Small tables with named rows and columns. After each table, cells are looked up by row and column.

Gukul.csv
,Pimaz,Gobep
Kavep,748,251
Lipabev,672,286
Vap,-754,904

Lipabev, Pimaz => 672
Kavep, Pimaz => 748
Kavep, Gobep => 251
Vap, Pimaz => -754
Lipabev, Gobep => 286
Vap, Gobep => 904
Which row has the largest Pimaz? Kavep

Table Toza
	Fal	Pedi	Bag	Minovon	Sezab
Sez	96	167	140	196	139
Pizirug	147	151	178	78	216
Led	148	137	124	83	113
Runo	140	138	173	157	192
Buzo	108	141	106	176	111
Suf	131	176	114	201	134
Bur	130	147	121	178	59
Fumubos	128	125	112	160	112
Zutoku	147	217	116	144	195
Puvukib	186	178	78	104	187
Mukefur	118	138	96	203	123
Lurulat	186	214	98	196	211
Nim	91	113	121	164	189

Sezab of Suf = 134
Fal of Pizirug = 147
Bag of Nim = 121
Fal of Runo = 140
Minovon of Pizirug = 78
Sezab of Nim = 189
Fal of Fumubos = 128
Pedi of Sez = 167
Minovon of Puvukib = 104
Fal of Led = 148
Sezab of Runo = 192
Bag of Bur = 121
Sezab of Buzo = 111
Pedi of Runo = 138
Minovon of Suf = 201
Sezab of Fumubos = 112
Pedi of Buzo = 141

Zofa:
           Lod   Koru    Kag  Nabebad    Dar    Ser    Fid
Fot      12864  40122  41502    32624  62989  27245  54103
Divazo   19300  35156  29727    32624  32838  16826  40228
Tozel    10977  50779  45128    32624  63524  27114  44857
Gobed    19135  35156  30531    24115  24092  24565   9765
Ledefus  16114  35336  36868    35086  57608  24565  58477
Vam      28275  17479  15716    32545  10823  13793  31237
Kavube   19135  33028  31247    29569  43722  28101  41037
Lipad     3859  58691  55040    32624  77658  39135  44857
Dom      19135  35156  31247    37741  43722  18341  56010
Guf      19135  35156  29969    23763  22039  24565   6976
Kipefu    4892  58756  53746    32624  75221  36848  44857
Mes      26659  16443  17803    32624  18821  13736  44315
Kog      19135  35156  30067    34519  36927  15002  44857

Vam, Nabebad: 32545
Mes, Ser: 13736
Divazo, Nabebad: 32624
Guf, Kag: 29969
Lipad, Fid: 44857
Kavube, Fid: 41037
Ledefus, Kag: 36868
Row with the largest Ser: Lipad

Table Tev
|  | Kar | Bamabup | Fid | Vanu | Sasutil | Mip | San | Gobu | Gikasik | Rubi |
|---|---|---|---|---|---|---|---|---|---|---|
| Ragun | 85 | 83 | 151 | 31 | 56 | 106 | 88 | 24 | 68 | 107 |
| Semiti | 88 | 85 | 163 | 54 | 82 | 127 | 92 | 46 | 74 | 110 |
| Vov | 92 | 78 | 197 | 51 | 94 | 149 | 105 | 40 | 86 | 122 |
| Kur | 89 | 83 | 175 | 63 | 99 | 138 | 106 | 53 | 89 | 116 |
| Ladi | 92 | 82 | 162 | 85 | 110 | 134 | 95 | 77 | 97 | 105 |

Kur, Bamabup => 83
Ladi, Vanu => 85
Vov, San => 105
Semiti, Vanu => 54
Vov, Gikasik => 86
Kur, Rubi => 116
Ragun, Mip => 106
Which row has the largest Bamabup? Semiti

Table Ruz
,Mave,Giter,Melise,Dak,Bis,Rop,Kat,Lepe,Dev,Supi
Dut,8,34,-11,11,26,-2,13,-87,55,-14
Pezof,14,35,1,12,25,-2,18,-93,48,-5
Fot,13,35,-2,12,26,-2,17,-93,51,-8
Vek,2,18,-16,8,24,-1,12,-66,52,-15
Zur,25,34,17,4,23,1,25,-84,15,16
Bebuke,10,35,-7,12,26,-2,15,-91,54,-12
Mupo,14,35,1,12,25,-2,18,-93,47,-5
Sani,9,35,-8,12,26,-2,14,-90,55,-13
Timi,13,35,-2,12,26,-2,17,-93,51,-7

Bis of Mupo = 25
Rop of Fot = -2
Rop of Dut = -2
Dev of Timi = 51
Kat of Zur = 25
Lepe of Mupo = -93
Dev of Mupo = 47
Giter of Bebuke = 35
Dak of Bebuke = 12
Dev of Fot = 51
Dak of Sani = 12
Dev of Pezof = 48
Supi of Vek = -15
Supi of Mupo = -5
Rop of Timi = -2
Melise of Dut = -11
Supi of Dut = -14
Bis of Timi = 26
Giter of Mupo = 35
Which row has the largest Mave? Zur

Zag
         Midom  Punan
Bofadam    0.6    0.5
Tikem      0.5    0.7
Vaf        0.5    0.5
Dagare     0.8    0.6
Kape       0.6    0.5
Vuti       1.0    0.5
Goro       0.7    0.5
Fozumog    0.5    0.7
Tubed      0.8    0.5
Nifan      0.7    0.6
Rif        0.3    0.6
Topug      0.4    0.5
Kida       0.7    0.5
Kosu       0.2    0.5

Midom of Tubed = 0.8
Midom of Kida = 0.7
Punan of Dagare = 0.6
Midom of Vuti = 1.0
Midom of Kosu = 0.2
Punan of Goro = 0.5
Punan of Rif = 0.6
Which row has the largest Midom? Vuti

Takol =
	Gazokup	Nufe	Mozo	Mus	Pumariv	Ronulop
Bik	159	313	356	298	713	533
Segug	309	315	322	310	337	381
Vomi	333	331	343	340	323	395
Pugafa	278	403	410	365	752	426
Meneg	122	352	363	309	976	277
Bezinin	19	237	295	198	881	501
Pofal	241	277	287	230	377	543
Ribimi	317	308	305	305	268	339
Kunivi	420	341	344	312	186	579
Madu	296	326	339	323	408	401

Madu, Gazokup: 296
Kunivi, Nufe: 341
Segug, Mus: 310
Segug, Nufe: 315
Pofal, Pumariv: 377
Pugafa, Pumariv: 752
Pugafa, Ronulop: 426
Pofal, Mozo: 287
Kunivi, Mozo: 344
Pugafa, Nufe: 403
Madu, Ronulop: 401
Bezinin, Gazokup: 19
Ribimi, Mozo: 305
Vomi, Pumariv: 323
Bik, Ronulop: 533
Vomi, Mus: 340

Fem:
|  | Kimolom | Nuf | Pematen | Ranub | Ledur | Zazaro |
|---|---|---|---|---|---|---|
| Sov | -27.3 | -34.2 | 3.5 | -34.4 | -49.6 | -52.4 |
| Ralog | -9.4 | -60.3 | -8.0 | -3.9 | -12.5 | -3.5 |
| Megala | -34.2 | -17.3 | 29.5 | 3.3 | 59.5 | -35.8 |
| Sorofo | 32.0 | -23.1 | -32.3 | -21.0 | -68.9 | 50.7 |
| Fod | -10.3 | -43.3 | -34.5 | -7.5 | -48.3 | 32.9 |
| Zizanol | -26.9 | -17.2 | -33.3 | 40.3 | -4.2 | 11.6 |
| Ruv | -29.7 | 15.0 | -27.9 | -27.1 | -9.0 | -3.5 |
| Leb | 27.3 | -24.6 | -27.5 | 1.3 | 10.6 | 45.7 |
| Damoz | -7.5 | 44.3 | 34.7 | -30.5 | 1.0 | -44.9 |
| Rituzip | -28.3 | -2.7 | -22.1 | -2.5 | 27.4 | -36.7 |
| Lutaz | -14.0 | 10.4 | -81.8 | -5.1 | -8.7 | 20.3 |
| Tid | 10.0 | -3.8 | 41.3 | 16.8 | -23.7 | -37.8 |
| Kubu | -35.5 | -51.8 | -17.5 | -24.0 | -72.4 | -10.5 |

Zizanol, Kimolom: -26.9
Megala, Ledur: 59.5
Sorofo, Ranub: -21.0
Tid, Pematen: 41.3
Rituzip, Nuf: -2.7
Ruv, Kimolom: -29.7
Damoz, Kimolom: -7.5
Kubu, Ranub: -24.0
Tid, Zazaro: -37.8
Kubu, Zazaro: -10.5
Zizanol, Ranub: 40.3
Damoz, Zazaro: -44.9
Sorofo, Zazaro: 50.7
Lutaz, Ranub: -5.1
Ruv, Pematen: -27.9
Ruv, Nuf: 15.0
Which row has the largest Pematen? Tid

